Below is a small trained network, with its code and all its weights. Each question gives an input and a class and asks what happens when units are switched off, that is, made to give their printed mean instead of their output.

import numpy as np


def w(rows, s, z=0):
    codes = np.array(rows[::2]) - 128.0
    scale = np.full(codes.shape[1], s)
    scale[-1] = z or s
    return codes * scale


def norm(h):
    return h / np.sqrt((h * h).mean(-1, keepdims=True) + 1e-5)


def f(y):
    return y / 2 * (1 + np.tanh(0.7978845608 * (y + 0.044715 * y**3)))


def log_softmax(a):
    a = a - a.max(-1, keepdims=True)
    return a - np.log(np.exp(a).sum(-1, keepdims=True))


def net(x, mask):
    res = np.array(x, float).reshape(1, 8) / 4 @ E
    u = 0
    for l in range(2):
        y = f(norm(res) @ A[l][:, :-1].T + A[l][:, -1])
        res = res + np.where(mask[u : u + 6], y, B[l][:, -1]) @ B[l][:, :-1]
        u += 6
    return log_softmax(norm(res)[-1] @ U[:, :-1].T + U[:, -1])


A, B = {}, {}
E = w([
[84,136,123,136,114,133,205,47],'x0',
[57,137,189,2,49,237,88,155],'x1',
[73,139,115,94,93,186,161,73],'x2',
[142,124,183,105,122,144,57,182],'x3',
[155,119,213,116,206,112,141,26],'x4',
[88,136,35,197,99,96,216,40],'x5',
[178,117,167,112,172,122,94,175],'x6',
[141,123,148,128,154,109,114,122],'x7',
],0.0068)
A[0] = w([
[147,123,172,128,117,157,131,125,70],'0.n1',
[141,117,106,76,112,113,135,125,28],'0.n2',
[72,128,70,106,94,161,191,3,67],'0.n3',
[141,119,107,121,182,118,128,74,219],'0.n4',
[93,130,88,105,95,155,85,210,93],'0.n5',
[121,126,230,50,143,169,67,139,5],'0.n6',
],0.019,0.0026)
B[0] = w([
[126,89,155,70,138,100,180,154,148],'0.n1',
[104,135,128,156,160,116,123,175,129],'0.n2',
[3,157,91,122,31,121,219,54,253],'0.n3',
[128,136,102,165,160,99,116,112,181],'0.n4',
[183,120,53,131,128,110,91,214,204],'0.n5',
[122,136,240,126,141,185,105,100,243],'0.n6',
],0.016,0.017)
A[1] = w([
[174,144,128,196,184,86,132,61,6],'1.n1',
[167,133,119,191,223,47,135,35,128],'1.n2',
[108,131,226,111,143,189,52,114,63],'1.n3',
[138,114,247,89,118,161,129,148,65],'1.n4',
[192,106,139,65,63,170,133,77,108],'1.n5',
[115,111,173,98,110,101,128,83,29],'1.n6',
],0.014,0.0023)
B[1] = w([
[129,134,151,165,170,11,65,84,186],'1.n1',
[203,66,111,106,231,138,196,94,224],'1.n2',
[130,153,217,113,145,154,119,130,247],'1.n3',
[143,130,200,77,131,196,92,110,238],'1.n4',
[120,89,161,190,143,54,60,155,151],'1.n5',
[118,120,101,221,102,114,58,148,160],'1.n6',
],0.012,0.011)
U = w([
[189,82,114,151,212,103,139,71,28],'0',
[186,114,57,123,98,159,63,230,11],'1',
[148,124,250,92,128,230,63,138,180],'2',
[44,134,92,135,52,149,183,57,247],'3',
],0.011,0.0015)

Each question gives the input, the list of numbers given to net, and the class t.
The units are the neurons (one row each of A and B). Each row of codes is followed by its name. A weight is (code - 128) times the scale printed after its matrix; where a second scale follows, it is the last column's (A, B and U).
mask holds one flag per neuron, layer by layer. A switched-off neuron (its flag False) gives its mean, the last column of its row in B, instead of its output. The means were averaged over made-up inputs and are rounded, as every weight is.
A unit's drop is (log p(t) with every unit on - log p(t) with that unit switched off) / (log p(t) with every unit on - log p(t) with every unit switched off).
The circuit of an input: a set's keep is (log p(t) with only the set's units on - log p(t) with every unit switched off) / (log p(t) with every unit on - log p(t) with every unit switched off). Starting from all 12 units, units are removed one at a time, each time the one whose removal leaves the highest keep (on an exact tie, the one counted first), for as long as the keep stays at least 0.8.
circuit, biggest first: the units of the circuit, biggest drop first
k most important neurons: the k neurons with the biggest drops, biggest first
k most important neurons of layer l: the k neurons of layer l with the biggest drops, biggest first
drop of u: that unit's drop, to one decimal
input [-7,5,-7,-8,-2,1,4,2], class 1: circuit, biggest first -> (0.n5)
input [-8,-2,-7,-7,-5,2,-2,5], class 1: circuit, biggest first -> (0.n3; 0.n6)
input [0,-6,-4,2,2,-6,-8,-5], class 0: 2 most important neurons of layer 0 -> (0.n3; 0.n6)
input [3,-7,-4,7,7,-5,0,1], class 0: 2 most important neurons of layer 0 -> (0.n4; 0.n6)
input [-5,-2,-5,7,3,5,6,6], class 0: 4 most important neurons -> (0.n6; 0.n3; 1.n2; 1.n1)
input [8,-2,-4,-4,2,-5,3,0], class 0: 2 most important neurons -> (0.n3; 0.n6)
input [-3,-6,5,2,-5,5,6,8], class 0: 2 most important neurons -> (0.n3; 0.n6)
input [1,-8,2,1,6,2,-1,-1], class 0: drop of 1.n1 -> 0.1
input [-8,0,-3,-5,-4,7,2,1], class 1: drop of 0.n6 -> 0.1
input [-8,8,-3,-4,-4,2,-6,0], class 1: drop of 1.n1 -> 0.0
input [-1,2,7,0,-4,-3,-1,-6], class 1: drop of 0.n5 -> 0.8
input [7,-4,-4,-4,-7,0,5,6], class 0: 2 most important neurons -> (0.n3; 0.n6)
